Each row is followed by roughly how far along a hidden order it lies, from 0 to 12. A new part has a new order.
[ -8 -29   9   3  -7  46   6  -7 -11   5  28  11  -4  34   9   1]
3
[  7  17  -7 -21   0  10  47  -6   9  31  10   3 -22 -11 -13 -26]
5
[  8  20  12 -11  -7  -7  24  10  59  14  21  -8  -2  -9   7   3]
8
[ 16  -6  -2 -11  -2  -8 -32  46  16   6  -3   0 -18  -1  15   2]
5
[  6   3  -5 -13 -14 -25   2  16   8 -20  32  17   7  28   4  -1]
9
[ -9   8 -27  -6 -17  13  51   9  24  21  32  15 -10  19 -11 -14]
4
[ 26   3 -23  26 -11  18  17   8  -9   4  -4  -4  13  20 -33 -14]
3
[ 20  11   1 -34  -9 -16  37 -25 -56   1  55 -16 -22  -8 -34 -20]
10
[-31   0 -48  19 -34  14  52  29  59  15  50  35   9  52   2   5]
0
[-42   2 -48  -4 -25 -15  28  28  53  12   9  30   7  37   4   3]
1
[-11  -8 -14  -8  -5 -27   0   1 -31   2   1  -6   0 -13 -28 -16]
10
[  1   0  12  18   0   0 -28  22  30 -15  -5  -6  22   0  27  36]
4
[ 23  -8  -5 -22  -5 -38 -23  43   4 -11  -4  18 -15   2   2 -11]
8
[  39  -14    3   -6   -3   -3 -108  115   -1   23  -15   -3  -37    1
   18   -1]
1
[-20  15  -8  42  -1  75  10 -57   4  19   9 -25  17  -6 -25  19]
2
[ 18   4  30  -5  15   3 -36   0 -20 -14 -10 -11  11 -13   4   2]
8
[  4   2 -13   6  -7  -1 -13   5   4   2   7   3  -4  10 -14   2]
4
[-31   8  11  18   8  19   2 -43  -6  -3  -1 -12   6 -14 -10  -4]
6
[ 32 -20  -4   2   3 -50 -66  55  -9  -4 -45  24 -10  -3  -5  -5]
5
[-22  14 -37  -3 -17 -31   5  -9  33  39  39  45  -5  28 -31 -48]
0
[  41   17   -5   24  -15   24 -104  117   39   37   19   -4   -7    0
   13  -32]
2
[ -7  14   0  -1  -1  28  16  -7   0  22   3 -17  -2 -20  -6   3]
4
[  4  21 -17 -30   4 -13  69 -29  -9  49   7  19 -39 -16   1 -65]
5
[ -3  19   1   1   7  61  40  -9  20  36   2 -31 -14 -26  -7  11]
2
[-11 -20   0 -37  -6   5  82 -45  -9 -11   4  27 -15   9  -5   3]
6
[ 12   7   6 -27  14 -12  13 -44 -65  13  -7   3 -25 -25  -6 -54]
11
[  5 -26   7  21   0   9 -45  13   1 -48 -31 -22   0   1  28  45]
12
[-19 -54  15  -3  -3  50   8 -27 -26   2  25  30 -31   2   3   9]
1
[ 14   0 -15 -37   0 -61  61 -21  22 -13 -37  15  10   0 -21  32]
8
[ 21 -34  -9 -31  19 -35   7 -15  25  -2 -26  27   3 -50 -45  37]
2
[-18  16  -7  18   1  11  60 -69 -20  -9   6   1   1   0 -31   6]
9
[ 20   3   1 -16  13  12  -5   2 -24   0 -12 -19 -15 -25  -3  -6]
10
[ 40 -18 -10 -17  -5 -51 -40  65  -3 -11 -27  27 -22  20   5 -26]
7
[ -6  18   2  23   3 -16   5  -4 -14 -15  -9  -1  -9 -27  29  -5]
6
[-11  23   7  -5   5   8  33 -15  33  37  21 -29  -2 -28  -5  11]
2
[ 20   4 -25 -22   3 -59  46  12  33  -9 -21 -19  -6 -59   3  13]
12
[-24  64  -4  39 -18   9  16   1   5 -19  12  -4  -3  24  75 -43]
12
[ 17 -16 -13  30   3 -16 -18   4 -36 -15 -38  20  -2  21 -19 -12]
6
[ -2  -1 -26  81  -2  70  32 -54 -55   9 -44  -9  13  14 -51   1]
0
[ -8  15 -16  32  -7  80  65 -36  -5   5  14 -27   4   0 -17  19]
2
[ -3  12  -8 -59  -8 -15  12  29  49   5  51 -12 -16 -16   7  13]
11
[ 14  -6   1 -22  -4  -2 -18  44  19   5   7  -3 -27  -2   4   0]
6
[  5 -34  -3 -26   0  11   3  12  19  17  11  -4   6  16 -40  19]
4
[  6  19  -5  11 -12   9  -5  31  10   9  24 -24  -5   5  21   4]
8
[  5  -1  -5  21  -3 -11 -30  -2 -39 -33 -31   4   1  15  -3  14]
10
[ -2  17   3 -12   2  15  25   4   3  29  17 -13  -6 -16  -4   2]
4
[-31  15   7  21   6  46  30 -53   0  12  15 -23  19 -16 -10  18]
5
[  4 -24  -4  17 -12  -5 -35  17 -24 -49  -4  -6  14  25  27  39]
11
[  3 -11  13  18  -6  23  10  31  24 -32   6 -20  26  12  36   2]
7
[-19  -3 -23  18 -19   7  21  29  45   3  16  10  -6  27  15  23]
3
[ 15 -11  13  -1  11  25 -31   1 -34 -20 -40 -30 -12 -21  16  27]
11
[ 16  47 -30 -11  -7 -39  44   9  27 -11  -2 -18 -12   3  35  10]
8
[ -6   5  19 -60   2 -28   8  30  43  -1  35  -8 -19 -19  45  12]
11
[ -7  19  13 -38  -1  -7  12  10  49  17  49  -8   6   1  16  -1]
7
[ 48  25 -17  18 -10  -7 -57  79  32  26  -9 -23  25  -7   2 -28]
3
[ 25  14   3 -32   0  21  39  -4 -11  11  25 -17 -27 -16  -2 -12]
9
[-25 -14  -7  28   7   2 -28  17  36   0 -53  12  15   4  19   9]
4
[  1 -17  -3  11   0 -27 -27   0  -6  -2 -19  14   6  15   0  -3]
9
[  2 -11  -3   9  -9  -1 -12  12  -9 -25   5  -3   8  18  16  22]
9
[-11  -7   0  -1  -5  29 -33  39  63 -17  -8   0  33  20  42  52]
2
[ 12  11 -16  -7   5 -26  13  -7  13   1  -7   1  -4   0   8  12]
6
[ 11   9   2 -64 -18 -51  13  44  14 -10  23  21   5  23  29   6]
11
[ -7   7  -6   5   1 -13  19 -12   6  -2   4  17   2   1 -18 -28]
4
[ -1  -1  17 -17   2  26  -9   0   0  14   5  19   7   0 -43  10]
3
[-41 -11 -63  11 -21 -28  59  13  16  29   1  25 -25  14 -23 -24]
5
[ -3   0 -20   4 -19  14  19  11  36  -3  37   2   7  25  19  25]
5
[ 10 -22  -1  16  -2   5 -29   8 -36   2 -28 -19  -3   4   3   2]
12
[  5   5  -3 -16  -3 -12  33 -14 -26  10  13   1 -21  -7 -19 -25]
9
[-18  62  -8  29 -16   1  19   6 -19 -18  11 -31 -19   6  71 -36]
12
[ 25  -9  -6  -6  -6 -29 -10   6   1 -12  -5  17  -4  17  12 -12]
8
[ 12  23 -12 -29 -13  27  74  13  40  33  49  -3 -23   2  -4 -11]
4
[ 15   2   4  12   7  35 -20   2 -40 -23 -46 -34 -19 -19  17  34]
11
[-15  -9   2  38 -10  26 -39  44   1 -22  -1  -4  39  29  44   1]
2
[-14  -7 -13  11   0  13  -1  20  36  -1 -23   4   1   4  18  10]
5
[  3  -7  -8  30   0  35   7 -17 -30   0 -37 -14 -12   1 -10  11]
5
[ 18   1 -23  39  -9  10  17 -11   8   5  10   3  10  21 -36  -8]
3
[ 12   7  -4 -25  -8 -27  24 -20 -60  -2  48 -17  -4 -10 -41 -16]
10
[-23  25   6   1  10  82  41 -38  18  44   5  -1   2 -33 -16  23]
0
[-15 -13 -18  22 -28   0 -10   6  37 -30  44  11  32  49   7  42]
5
[ 21  15  -4 -32   2  21  30  -9  14   6  22 -11 -35 -18  -7 -24]
8
[-24   2  -1 -16   5 -11  18 -76 -21 -21  -3  19  13   0 -12  20]
11
[-10  17 -10  25  -2  14  50 -55 -19  -5   1  -2   0   7 -35   2]
8
[ 22  19 -24 -38   8 -51  64   9  36  -7 -19   6  -8 -63  -4  34]
7
[ 24 -12  -5 -46  -3 -26 -40  77  10   5   6   3 -46  -4  43  -2]
7
[  7  57 -13  21  -9   2 -20  34  15   1   5 -39   5 -25  35 -22]
12
[ -8 -29   9   9  -3  53 -26  13  -8  11  34   3 -34   1  23  -4]
2
[ -4   9  13 -37  -1 -12   2  18   5   4  33  -2  -2   1  26   6]
9
[ 12  42 -20  -5   2 -41  30   8  20 -10 -14 -16   0 -52  24   4]
10
[ 15   9   3 -22   6   7  24 -13 -18  12   2  -6 -21   2 -10 -19]
8
[  7 -11  -6 -29   0 -23  42 -20   9  -6 -17  18   2 -19 -19  25]
5
